Small tables with named rows and columns. After each table, cells are looked up by row and column.

lukaseb:
,fid,lav,kun,tiz,roku,redor,faz,seki
zer,18,76,15,35,66,-89,65,-34
lobatog,25,35,13,-3,13,-70,15,-14
bib,-33,-16,-14,18,9,59,8,2
tazen,-1,29,4,22,33,-33,29,-19
bifom,-34,-31,-17,6,-10,82,-7,12
kodeka,-6,2,-4,6,8,-7,5,-7

What is the lav of lobatog in lukaseb?
35
What is the seki of bib in lukaseb?
2
What is the roku of zer in lukaseb?
66
What is the fid of lobatog in lukaseb?
25
What is the seki of tazen in lukaseb?
-19
What is the lav of bifom in lukaseb?
-31
What is the faz of lobatog in lukaseb?
15
What is the fid of bib in lukaseb?
-33
What is the tiz of bifom in lukaseb?
6
What is the tiz of zer in lukaseb?
35
What is the faz of bib in lukaseb?
8

nokerak =
         gelet   viki
lem      97118  20644
tifa     32390  24864
pivigo   60067  43090
gipesu   39753  19756
tovovel  53227  29351
mas      74359   3756
zigi     15653   6485
ses      36957  47557
napetap  25020  33603
zakize   67025  35693
nak      27835  56337
nurabab  65814  48925
ziz      60385  17395

viki of pivigo: 43090
gelet of ziz: 60385
viki of ses: 47557
viki of nak: 56337
gelet of mas: 74359
viki of mas: 3756
viki of tovovel: 29351
viki of lem: 20644
viki of tifa: 24864
gelet of napetap: 25020
gelet of zigi: 15653
gelet of tovovel: 53227
gelet of lem: 97118
Row with the largest viki: nak

delunev
         zagu  lus  sibafog  dosafun  ral  ralo  kovelib  fosun  giz
baz       224  105       89      152   85    46      150     91   92
pigove    112  243      101      125  135    79      144    155  196
tafo       69  162      125      101  145    82      100    122  150
zedi      110   61      182       85  181    50       40    139  130
gakadug   114  201      116      112  134   123      161    140  170

What is the dosafun of pigove in delunev? 125
What is the ralo of zedi in delunev? 50
What is the lus of baz in delunev? 105
What is the kovelib of tafo in delunev? 100
What is the dosafun of tafo in delunev? 101
What is the zagu of tafo in delunev? 69
What is the ral of tafo in delunev? 145
What is the giz of pigove in delunev? 196
What is the ral of gakadug in delunev? 134
What is the fosun of pigove in delunev? 155
What is the dosafun of baz in delunev? 152
What is the dosafun of gakadug in delunev? 112
What is the fosun of tafo in delunev? 122
What is the sibafog of gakadug in delunev? 116
What is the ral of zedi in delunev? 181
What is the ralo of tafo in delunev? 82
What is the kovelib of baz in delunev? 150
What is the ral of baz in delunev? 85
What is the ral of pigove in delunev? 135
What is the giz of zedi in delunev? 130

Table kifigu
	sonaz	vetosu	tefiv	tib	zuz
lepo	134	126	115	129	136
mul	105	126	95	133	167
fedi	124	126	124	123	131
nof	99	123	105	142	181
rof	92	64	211	133	140
bofi	130	117	144	60	63
talup	165	134	139	133	140
tete	115	128	105	133	154
dodu	153	120	168	113	113

What is the zuz of rof in kifigu?
140
What is the tib of tete in kifigu?
133
What is the tib of fedi in kifigu?
123
What is the sonaz of talup in kifigu?
165
What is the tefiv of nof in kifigu?
105
What is the zuz of nof in kifigu?
181
What is the tefiv of lepo in kifigu?
115
What is the tefiv of tete in kifigu?
105
What is the tib of mul in kifigu?
133

gine
             neb    zatag
bas       35.473  -35.711
bep       -0.232  -41.650
nug      -73.659   -2.093
zesasab  -23.672   41.297
pubopo    14.162  -23.273
gel       61.039   20.866

What is the neb of bep in gine? -0.232
What is the neb of pubopo in gine? 14.162
What is the zatag of pubopo in gine? -23.273
What is the neb of nug in gine? -73.659
What is the zatag of bas in gine? -35.711
What is the zatag of zesasab in gine? 41.297
What is the zatag of gel in gine? 20.866
What is the neb of gel in gine? 61.039
What is the zatag of bep in gine? -41.650
What is the zatag of nug in gine? -2.093
What is the neb of zesasab in gine? -23.672

podede
|  | fazu | zizave | tuvuzap |
|---|---|---|---|
| kovopuz | -49.430 | 0.490 | 50.854 |
| noliga | -49.435 | -45.670 | 45.505 |
| vun | -48.681 | -47.101 | 8.648 |
| luzepi | -49.268 | 17.675 | 48.787 |
| rokase | -48.193 | -36.705 | 52.450 |
| pitile | -47.805 | -39.559 | 50.247 |
| moz | -50.682 | -43.690 | 38.807 |
| mevume | -47.075 | 42.969 | 39.324 |
| gif | -44.729 | 62.801 | 28.027 |

What is the tuvuzap of mevume in podede? 39.324
What is the zizave of pitile in podede? -39.559
What is the fazu of rokase in podede? -48.193
What is the zizave of rokase in podede? -36.705
What is the tuvuzap of vun in podede? 8.648
What is the zizave of vun in podede? -47.101
What is the fazu of pitile in podede? -47.805
What is the zizave of mevume in podede? 42.969
What is the tuvuzap of rokase in podede? 52.450

dedes =
,vabuzi,vinu
sibolib,-37,54
naderi,87,48
lek,86,-12
soliv,-1,-20
peleneg,78,-55
rogig,-8,7
zat,93,72
tagubig,58,42
napid,72,56
kosufo,-3,45
rur,19,77

What is the vabuzi of rogig in dedes?
-8
What is the vinu of rur in dedes?
77
What is the vabuzi of rur in dedes?
19
What is the vabuzi of peleneg in dedes?
78
What is the vinu of naderi in dedes?
48
What is the vinu of rogig in dedes?
7
What is the vinu of napid in dedes?
56
What is the vabuzi of napid in dedes?
72
What is the vinu of kosufo in dedes?
45
What is the vinu of sibolib in dedes?
54
What is the vabuzi of lek in dedes?
86
What is the vabuzi of soliv in dedes?
-1
What is the vinu of tagubig in dedes?
42
What is the vabuzi of naderi in dedes?
87
What is the vinu of lek in dedes?
-12

fop
|  | zino | guvefos | bigive | gefivi | zus | sok | vimiper |
|---|---|---|---|---|---|---|---|
| gubiget | 6986 | 6913 | 5592 | 2544 | 4459 | 5731 | 3709 |
| debigov | 5564 | 3623 | 6603 | 6655 | 3538 | 5854 | 2522 |
| ziba | 6886 | 5539 | 6516 | 4242 | 3609 | 6094 | 2396 |
| lolug | 6755 | 5279 | 6600 | 4551 | 3535 | 6105 | 2298 |
| rima | 4546 | 6470 | 3448 | 3208 | 6454 | 4207 | 7406 |
| vemefu | 3594 | 5341 | 3304 | 4632 | 6539 | 3952 | 7796 |
| kiferas | 4962 | 6823 | 3621 | 2768 | 6258 | 4385 | 7044 |

What is the guvefos of debigov in fop?
3623
What is the gefivi of lolug in fop?
4551
What is the guvefos of lolug in fop?
5279
What is the bigive of debigov in fop?
6603
What is the sok of kiferas in fop?
4385
What is the guvefos of kiferas in fop?
6823
What is the sok of gubiget in fop?
5731
What is the bigive of lolug in fop?
6600
What is the zino of kiferas in fop?
4962
What is the bigive of ziba in fop?
6516
What is the vimiper of gubiget in fop?
3709
What is the zus of lolug in fop?
3535
What is the zus of debigov in fop?
3538
What is the gefivi of vemefu in fop?
4632
Which row has the largest bigive? debigov

zosog =
         vas  zemoke  visorum  ravalal  tunem  tebipon  lat  kef  tes  zimuteb
tido     110     203      181      115    106      110  125  117  101      126
tiros    108     139      176      180    131      158  144  131  211      137
lunof    113     174       51      169    131      156  165  119  155      112
lorobem  122     158      185       98    137      131  132  113   88      161
repepen  121     149      108      129    108      111  121  125  124      103
gudiz    100     165      106      164    131      157  155  139  119      126
tagame   123     109       84      159    113      124  123  134  176       94

tes of gudiz is 119
visorum of gudiz is 106
ravalal of lunof is 169
tunem of tagame is 113
kef of lorobem is 113
lat of repepen is 121
zemoke of lunof is 174
ravalal of gudiz is 164
kef of repepen is 125
kef of gudiz is 139
ravalal of lorobem is 98
tes of lorobem is 88
kef of tido is 117
zimuteb of gudiz is 126
tunem of tido is 106
visorum of tido is 181
tebipon of repepen is 111
tunem of lorobem is 137

pov.csv
,pok,giledu,gumete,mezel,maz,vizonor,falunif,zub,fop,vemebup
bovi,-275,-7,-130,-579,-95,-74,-263,-135,-467,-157
gelifu,-129,113,-32,-532,-158,-154,-249,-178,-183,-28
zok,396,-522,-223,50,-226,-334,9,-323,-223,-1
vab,224,-274,281,-595,-151,-160,-414,-159,-167,-272
befipan,-847,-328,29,517,-102,-195,-17,-331,-30,-209

What is the fop of bovi in pov?
-467
What is the giledu of befipan in pov?
-328
What is the falunif of vab in pov?
-414
What is the pok of zok in pov?
396
What is the vizonor of befipan in pov?
-195
What is the mezel of bovi in pov?
-579
What is the gumete of zok in pov?
-223
Row with the largest pok: zok

